Here is a tiny trained network, its code and every weight. The questions are about switching its units off for an input and a target symbol, where a switched-off unit gives its printed mean instead of its output.

import numpy as np


def w(rows, s, z=0):
    codes = np.array(rows[::2]) - 128.0
    scale = np.full(codes.shape[1], s)
    scale[-1] = z or s
    return codes * scale


def norm(h):
    return h / np.sqrt((h * h).mean(-1, keepdims=True) + 1e-5)


def f(y):
    return np.maximum(y, 0)


def softmax(a):
    e = np.exp(a - a.max(-1, keepdims=True))
    return e / e.sum(-1, keepdims=True)


def log_softmax(a):
    a = a - a.max(-1, keepdims=True)
    return a - np.log(np.exp(a).sum(-1, keepdims=True))


def net(x, mask):
    ids = ['ΠΩαβγδεζηθμξτψ'.index(c) for c in x.split()]
    T = len(ids)
    res = E[ids] + P[:T]
    r = norm(res)
    for j in range(2):
        rows = slice(4 * j, 4 * j + 4)
        q, k, v = (r @ M[0][rows].T for M in (Q, K, V))
        z = softmax(np.where(np.tri(T) > 0, q @ k.T / 4**0.5, -1e9)) @ v
        o = O[0][rows]
        res = res + np.where(mask[j], z, o[:, -1]) @ o[:, :-1]
    y = f(norm(res) @ A[0][:, :-1].T + A[0][:, -1])
    res = res + np.where(mask[2:14], y, B[0][:, -1]) @ B[0][:, :-1]
    return log_softmax(norm(res)[-1] @ U[:, :-1].T + U[:, -1])


Q, K, V, O, A, B = {}, {}, {}, {}, {}, {}
E = w([
[103,125,145,70],'Π',
[142,95,158,134],'Ω',
[91,101,151,46],'α',
[7,105,178,138],'β',
[137,76,149,136],'γ',
[143,95,146,150],'δ',
[128,154,145,225],'ε',
[102,130,124,67],'ζ',
[139,123,146,129],'η',
[133,75,155,127],'θ',
[130,81,129,147],'μ',
[71,126,130,124],'ξ',
[95,209,192,125],'τ',
[114,90,89,153],'ψ',
],0.012)
P = w([
[249,189,52,5],'0',
[98,3,139,90],'1',
[93,6,140,101],'2',
[81,38,132,85],'3',
[82,48,122,98],'4',
[92,58,122,114],'5',
[94,57,137,114],'6',
[93,52,118,112],'7',
[90,66,124,107],'8',
[94,69,114,114],'9',
[102,60,108,126],'10',
[101,67,122,122],'11',
],0.0041)
Q[0] = w([
[211,95,121,102],'head 1',
[120,43,109,188],'head 1',
[111,53,160,183],'head 1',
[178,59,91,90],'head 1',
[80,159,195,200],'head 2',
[145,59,145,41],'head 2',
[5,186,199,136],'head 2',
[105,234,141,78],'head 2',
],0.012)
K[0] = w([
[217,226,200,96],'head 1',
[154,197,18,94],'head 1',
[168,135,58,149],'head 1',
[184,180,160,44],'head 1',
[103,212,194,179],'head 2',
[130,102,58,56],'head 2',
[11,204,200,129],'head 2',
[14,118,95,182],'head 2',
],0.012)
V[0] = w([
[168,169,185,132],'head 1',
[172,167,157,102],'head 1',
[116,110,253,89],'head 1',
[82,152,92,113],'head 1',
[152,134,170,87],'head 2',
[85,198,136,130],'head 2',
[134,70,69,117],'head 2',
[111,111,102,123],'head 2',
],0.017)
O[0] = w([
[132,88,63,203,2],'head 1',
[80,82,64,174,54],'head 1',
[160,4,116,141,109],'head 1',
[118,134,177,134,130],'head 1',
[146,114,131,44,157],'head 2',
[64,135,93,124,65],'head 2',
[143,100,204,160,190],'head 2',
[95,118,185,161,161],'head 2',
],0.012,0.0049)
A[0] = w([
[84,84,164,134,47],'neuron 1',
[180,149,92,223,196],'neuron 2',
[90,113,162,115,5],'neuron 3',
[121,170,108,250,29],'neuron 4',
[207,86,102,167,167],'neuron 5',
[127,115,170,39,86],'neuron 6',
[114,75,69,97,147],'neuron 7',
[66,82,109,148,58],'neuron 8',
[102,135,178,55,164],'neuron 9',
[203,178,96,109,185],'neuron 10',
[138,123,206,173,231],'neuron 11',
[89,146,56,123,90],'neuron 12',
],0.013,0.0031)
B[0] = w([
[85,70,154,155,172],'neuron 1',
[165,125,54,186,182],'neuron 2',
[120,119,98,145,154],'neuron 3',
[217,76,1,150,178],'neuron 4',
[102,211,184,80,185],'neuron 5',
[157,87,57,202,231],'neuron 6',
[151,211,143,78,168],'neuron 7',
[52,160,186,74,147],'neuron 8',
[117,159,67,201,248],'neuron 9',
[32,44,139,127,156],'neuron 10',
[102,113,66,133,254],'neuron 11',
[135,106,109,65,146],'neuron 12',
],0.009,0.0084)
U = w([
[69,121,132,216,59],'Π',
[178,143,38,185,113],'Ω',
[177,118,155,105,101],'α',
[116,97,153,102,93],'β',
[210,156,132,99,123],'γ',
[187,120,198,144,118],'δ',
[102,200,191,134,253],'ε',
[100,119,104,161,243],'ζ',
[181,111,122,73,116],'η',
[173,133,184,218,68],'θ',
[93,123,66,44,188],'μ',
[4,81,118,152,10],'ξ',
[176,101,164,100,122],'τ',
[81,94,177,67,82],'ψ',
],0.013,0.0047)

Each question gives the input, a string of symbols that net reads in full, and the target symbol t.
The units are the heads (4 rows each of Q, K, V and O) and the neurons (one row each of A and B). Each row of codes is followed by its name. A weight is (code - 128) times the scale printed after its matrix; where a second scale follows, it is the last column's (O, A, B and U).
mask holds one flag per unit, heads first, then neurons. A switched-off unit (its flag False) gives its mean, the last column of its rows in O or B, instead of its output. The means were averaged over made-up inputs and are rounded, as every weight is.
A unit's drop is (log p(t) with every unit on - log p(t) with that unit switched off) / (log p(t) with every unit on - log p(t) with every unit switched off).
The circuit of an input: a set's keep is (log p(t) with only the set's units on - log p(t) with every unit switched off) / (log p(t) with every unit on - log p(t) with every unit switched off). Starting from the 12 units with the biggest drops (on a tie, the unit counted first), units are removed one at a time, each time the one whose removal leaves the highest keep (on an exact tie, the one counted first), for as long as the keep stays at least 0.8.
units of the circuit, in order: the units of the circuit, biggest drop first
k most important neurons: the k neurons with the biggest drops, biggest first
which heads matter: for each layer, one digit per head in row order, 1 if its drop is at least 0.15 and else 0, layers parted by /
drop when u is switched off: that unit's drop, to one decimal
input δ ε ξ ε ξ ξ μ ξ β μ ψ Ω, target γ: 2 most important neurons => neuron 5; neuron 9
input ψ Ω ε Π θ τ Π ε Π Π β η, target ε: which heads matter => 10
input ψ ε Π, target θ: units of the circuit, in order => head 2
input ξ η Ω, target Π: which heads matter => 10
input ψ ψ ζ δ θ, target ε: which heads matter => 10
input ψ θ ψ Ω Π ψ, target ε: which heads matter => 10
input η τ μ τ ε ψ ε ζ τ γ, target μ: which heads matter => 11
input Π ε ψ, target ψ: which heads matter => 11
input ξ η ε ψ μ ζ ψ, target Π: units of the circuit, in order => head 1; neuron 11; head 2
input ξ β β γ, target Π: which heads matter => 10
input ξ ψ ψ ε Ω, target Π: units of the circuit, in order => head 1; neuron 11
input ζ γ ζ δ μ, target ξ: which heads matter => 10
input ζ ψ η τ ψ, target ξ: which heads matter => 10
input ξ μ ε δ, target Π: units of the circuit, in order => head 1
input δ δ τ η, target γ: which heads matter => 11
input ξ ε ψ η, target Π: which heads matter => 10
input Π ψ Ω δ ξ μ, target ψ: which heads matter => 11
input μ ε ψ Π Π ψ β η, target θ: units of the circuit, in order => head 2; head 1
input δ η θ ε ψ β ξ ε μ, target γ: 2 most important neurons => neuron 5; neuron 9
input ξ ψ θ β β δ β θ, target Π: 2 most important neurons => neuron 11; neuron 9
input ξ ε θ η ψ ε β τ μ, target Π: drop when head 1 is switched off => 0.5
input ε β γ ε η μ δ ζ ψ τ, target μ: drop when head 2 is switched off => 1.7
input η Π Ω ε Π ε η ζ ξ δ ψ μ, target μ: drop when neuron 7 is switched off => 0.1
input μ ε ε δ Π ε ε μ Π Π μ μ, target θ: drop when neuron 1 is switched off => 0.0
input μ ε Ω ε ψ η ε α ψ ε ε γ, target θ: most important neuron => neuron 11
